Here is a tiny trained network, its code and every weight. The questions are about switching its units off for an input and a class, where a switched-off unit gives its printed mean instead of its output.

import numpy as np


def w(rows, s, z=0):
    codes = np.array(rows[::2]) - 128.0
    scale = np.full(codes.shape[1], s)
    scale[-1] = z or s
    return codes * scale


def f(y):
    return y / 2 * (1 + np.tanh(0.7978845608 * (y + 0.044715 * y**3)))


def log_softmax(a):
    a = a - a.max(-1, keepdims=True)
    return a - np.log(np.exp(a).sum(-1, keepdims=True))


def net(x, mask):
    res = np.array(x, float).reshape(1, 8) / 4 @ E
    y = f(res @ A[0][:, :-1].T + A[0][:, -1])
    res = res + np.where(mask, y, B[0][:, -1]) @ B[0][:, :-1]
    return log_softmax(res[-1] @ U[:, :-1].T + U[:, -1])


A, B = {}, {}
E = w([
[115,141,98,167,248,123,116,162,144,164,125],'x0',
[127,61,166,71,208,135,86,127,135,111,123],'x1',
[192,71,133,146,132,75,73,97,134,199,131],'x2',
[82,134,101,153,202,116,129,132,89,118,134],'x3',
[133,163,97,101,158,205,101,155,161,178,137],'x4',
[134,151,157,112,129,30,156,116,189,64,140],'x5',
[92,83,93,137,154,117,81,134,134,112,84],'x6',
[69,103,148,145,87,128,152,106,145,113,117],'x7',
],0.011)
A[0] = w([
[181,75,138,104,171,94,102,108,128,117,151,203],'neuron 0',
[172,144,115,134,114,251,155,162,101,200,144,252],'neuron 1',
[57,130,107,139,209,139,108,148,114,129,103,250],'neuron 2',
[109,93,152,172,127,136,143,103,61,150,149,55],'neuron 3',
[216,193,98,135,105,93,148,172,153,93,141,160],'neuron 4',
[76,89,155,74,134,202,132,130,180,62,128,97],'neuron 5',
[200,97,163,66,72,134,140,113,146,138,158,108],'neuron 6',
[112,100,108,118,148,95,110,152,128,122,147,53],'neuron 7',
],0.013,0.0042)
B[0] = w([
[148,123,169,143,71,150,132,122,167,101,8,202],'neuron 0',
[114,139,153,72,42,124,139,73,215,87,109,231],'neuron 1',
[140,122,157,138,52,124,147,82,168,143,50,250],'neuron 2',
[113,109,90,152,118,87,195,189,83,99,106,153],'neuron 3',
[162,94,124,90,77,172,123,179,88,44,112,175],'neuron 4',
[64,111,140,79,131,82,165,119,40,102,92,195],'neuron 5',
[146,188,138,88,174,103,113,130,194,120,87,191],'neuron 6',
[60,119,158,93,195,107,92,196,148,154,151,151],'neuron 7',
],0.012,0.017)
U = w([
[155,144,159,79,87,127,115,116,251,100,96,195],'0',
[139,104,65,123,185,161,176,122,140,173,199,10],'1',
[145,126,113,119,141,145,125,174,102,101,160,36],'2',
[102,130,103,130,175,132,92,121,118,130,194,27],'3',
[121,166,98,150,190,124,127,156,122,177,174,19],'4',
[105,103,80,191,117,117,188,97,125,165,152,135],'5',
[132,121,139,198,164,102,110,157,170,148,97,31],'6',
[91,92,121,92,100,134,182,115,73,103,130,254],'7',
],0.011,0.0044)

Each question gives the input, the list of numbers given to net, and the class t.
The units are the neurons (one row each of A and B). Each row of codes is followed by its name. A weight is (code - 128) times the scale printed after its matrix; where a second scale follows, it is the last column's (A, B and U).
mask holds one flag per neuron, in row order. A switched-off neuron (its flag False) gives its mean, the last column of its row in B, instead of its output. The means were averaged over made-up inputs and are rounded, as every weight is.
A unit's drop is (log p(t) with every unit on - log p(t) with that unit switched off) / (log p(t) with every unit on - log p(t) with every unit switched off).
The circuit of an input: a set's keep is (log p(t) with only the set's units on - log p(t) with every unit switched off) / (log p(t) with every unit on - log p(t) with every unit switched off). Starting from all 8 units, units are removed one at a time, each time the one whose removal leaves the highest keep (on an exact tie, the one counted first), for as long as the keep stays at least 0.8.
units of the circuit, in order: the units of the circuit, biggest drop first
top k neurons: the k neurons with the biggest drops, biggest first
drop when u is switched off: that unit's drop, to one decimal
input [-1,7,-2,-5,-8,-7,-7,7], class 7: top 2 neurons	[neuron 5; neuron 3]
input [0,2,3,7,0,2,-3,8], class 6: units of the circuit, in order	[neuron 1; neuron 4]
input [-3,-6,-7,-4,1,-8,7,8], class 7: units of the circuit, in order	[neuron 5]
input [1,4,-6,-8,-3,6,-4,5], class 7: top 2 neurons	[neuron 5; neuron 1]
input [-8,6,0,5,-3,-4,-1,-4], class 7: top 2 neurons	[neuron 1; neuron 2]
input [-3,-6,6,7,-2,2,-3,-4], class 7: top 2 neurons	[neuron 1; neuron 4]
input [-4,-6,6,1,0,-6,4,6], class 5: top 3 neurons	[neuron 3; neuron 0; neuron 2]
input [6,-8,2,6,-3,8,-6,-3], class 2: drop when neuron 4 is switched off	0.2
input [-7,-2,-2,5,1,7,-2,7], class 7: drop when neuron 1 is switched off	0.1
input [-4,-7,0,8,2,8,-1,7], class 7: drop when neuron 2 is switched off	0.2
